Below is a small trained network, with its code and all its weights. Each question gives an input and a class and asks what happens when units are switched off, that is, made to give their printed mean instead of their output.

import numpy as np


def w(rows, s, z=0):
    codes = np.array(rows[::2]) - 128.0
    scale = np.full(codes.shape[1], s)
    scale[-1] = z or s
    return codes * scale


def norm(h):
    return h / np.sqrt((h * h).mean(-1, keepdims=True) + 1e-5)


def f(y):
    return np.maximum(y, 0)


def log_softmax(a):
    a = a - a.max(-1, keepdims=True)
    return a - np.log(np.exp(a).sum(-1, keepdims=True))


def net(x, mask):
    res = np.array(x, float).reshape(1, 6) / 4 @ E
    u = 0
    for l in range(2):
        y = f(norm(res) @ A[l][:, :-1].T + A[l][:, -1])
        res = res + np.where(mask[u : u + 6], y, B[l][:, -1]) @ B[l][:, :-1]
        u += 6
    return log_softmax(norm(res)[-1] @ U[:, :-1].T + U[:, -1])


A, B = {}, {}
E = w([
[86,116,150,155,94,121,112,210,98,58,130,85],'x0',
[127,102,155,119,46,142,164,38,136,132,129,83],'x1',
[166,161,203,132,83,149,89,148,95,151,146,158],'x2',
[154,149,148,113,143,125,126,138,114,115,95,104],'x3',
[154,96,63,2,87,131,111,154,87,126,148,132],'x4',
[138,149,113,129,116,98,130,129,113,147,126,117],'x5',
],0.0083)
A[0] = w([
[209,203,192,152,72,210,134,132,85,172,214,197,2],'L0N1',
[176,143,103,128,195,127,157,160,119,140,131,230,60],'L0N2',
[166,176,69,49,118,210,145,122,130,83,156,175,17],'L0N3',
[87,211,96,110,167,136,107,253,133,74,152,158,63],'L0N4',
[196,209,116,61,182,156,149,45,224,221,147,189,14],'L0N5',
[110,58,38,134,177,83,172,121,182,156,37,149,41],'L0N6',
],0.0059,0.0032)
B[0] = w([
[36,200,97,72,222,147,115,87,150,117,134,78,204],'L0N1',
[254,166,87,212,53,195,110,180,140,150,37,158,188],'L0N2',
[145,104,186,48,126,16,145,146,119,216,114,139,173],'L0N3',
[147,86,105,172,43,207,154,72,124,134,134,125,204],'L0N4',
[166,166,170,155,40,161,163,244,118,23,255,116,254],'L0N5',
[112,185,135,57,228,113,193,188,82,50,101,72,190],'L0N6',
],0.0074,0.0063)
A[1] = w([
[145,53,115,2,106,92,69,150,47,180,102,188,103],'L1N1',
[136,160,152,174,157,92,122,58,145,94,69,195,37],'L1N2',
[166,140,77,157,173,134,89,174,120,135,93,214,47],'L1N3',
[123,134,166,74,81,168,189,13,142,142,145,61,2],'L1N4',
[101,204,177,99,104,165,4,119,106,177,122,211,79],'L1N5',
[151,168,174,234,195,138,147,124,171,151,154,102,92],'L1N6',
],0.0075,0.0026)
B[1] = w([
[119,154,185,188,157,51,87,70,215,140,150,189,216],'L1N1',
[148,182,142,52,112,97,65,158,173,221,152,141,157],'L1N2',
[134,38,153,199,146,160,104,2,49,201,56,96,177],'L1N3',
[149,88,72,200,151,202,105,172,85,168,47,152,222],'L1N4',
[56,101,91,101,217,139,241,141,141,87,97,44,197],'L1N5',
[156,92,102,30,90,22,86,102,135,142,167,185,253],'L1N6',
],0.0089,0.0068)
U = w([
[143,124,153,116,111,20,99,96,185,157,137,177,85],'0',
[170,91,109,186,95,177,125,104,88,172,65,136,45],'1',
[75,158,118,97,206,112,181,122,129,105,120,69,137],'2',
[148,145,141,135,10,115,146,168,116,66,175,119,249],'3',
],0.012,0.0017)

Each question gives the input, the list of numbers given to net, and the class t.
The units are the neurons (one row each of A and B). Each row of codes is followed by its name. A weight is (code - 128) times the scale printed after its matrix; where a second scale follows, it is the last column's (A, B and U).
mask holds one flag per neuron, layer by layer. A switched-off neuron (its flag False) gives its mean, the last column of its row in B, instead of its output. The means were averaged over made-up inputs and are rounded, as every weight is.
A unit's drop is (log p(t) with every unit on - log p(t) with that unit switched off) / (log p(t) with every unit on - log p(t) with every unit switched off).
The circuit of an input: a set's keep is (log p(t) with only the set's units on - log p(t) with every unit switched off) / (log p(t) with every unit on - log p(t) with every unit switched off). Starting from all 12 units, units are removed one at a time, each time the one whose removal leaves the highest keep (on an exact tie, the one counted first), for as long as the keep stays at least 0.8.
circuit, biggest first: the units of the circuit, biggest drop first
top k neurons: the k neurons with the biggest drops, biggest first
k most important neurons of layer l: the k neurons of layer l with the biggest drops, biggest first
input [-3,-2,-8,-2,8,0], class 0: circuit, biggest first => L1N1
input [5,-8,6,-5,1,-5], class 1: circuit, biggest first => L0N5; L1N3
input [1,2,-4,-8,1,1], class 2: 3 most important neurons of layer 0 => L0N6; L0N5; L0N4
input [5,7,-5,1,-6,-8], class 1: 2 most important neurons of layer 1 => L1N4; L1N1
input [-8,-6,-6,0,3,4], class 3: 2 most important neurons of layer 0 => L0N5; L0N6
input [2,3,-4,3,4,6], class 0: top 3 neurons => L0N5; L1N1; L0N1
input [2,-3,-3,-7,-5,-7], class 0: top 2 neurons => L0N5; L1N6
input [-5,2,5,4,3,0], class 2: 2 most important neurons of layer 1 => L1N5; L1N6
input [-5,7,3,8,3,6], class 1: 2 most important neurons of layer 1 => L1N4; L1N6
input [4,3,6,1,7,7], class 0: circuit, biggest first => L1N1; L0N5
input [1,-8,-1,-2,5,-2], class 1: top 2 neurons => L0N2; L1N3
input [0,-4,0,-8,3,0], class 1: top 4 neurons => L0N2; L1N3; L1N6; L0N4
input [-8,7,-6,-4,-5,6], class 3: top 2 neurons => L0N5; L1N3
input [1,-4,8,2,0,2], class 2: most important neuron of layer 0 => L0N1
input [5,8,4,-6,-2,6], class 1: circuit, biggest first => L1N4; L0N5
input [5,5,-1,1,3,-6], class 1: circuit, biggest first => L0N5; L1N4
input [-3,-8,-3,-7,6,-8], class 1: top 3 neurons => L0N2; L1N3; L1N6
input [4,7,-6,-4,6,6], class 1: circuit, biggest first => L1N4; L0N5
input [3,-3,4,4,-6,-1], class 0: top 2 neurons => L1N6; L0N5
input [-6,5,-1,1,4,-8], class 3: 2 most important neurons of layer 1 => L1N3; L1N6
input [-3,-2,4,-4,1,3], class 2: circuit, biggest first => L1N5
input [-8,-2,-1,-1,-6,-3], class 3: top 2 neurons => L0N5; L1N1
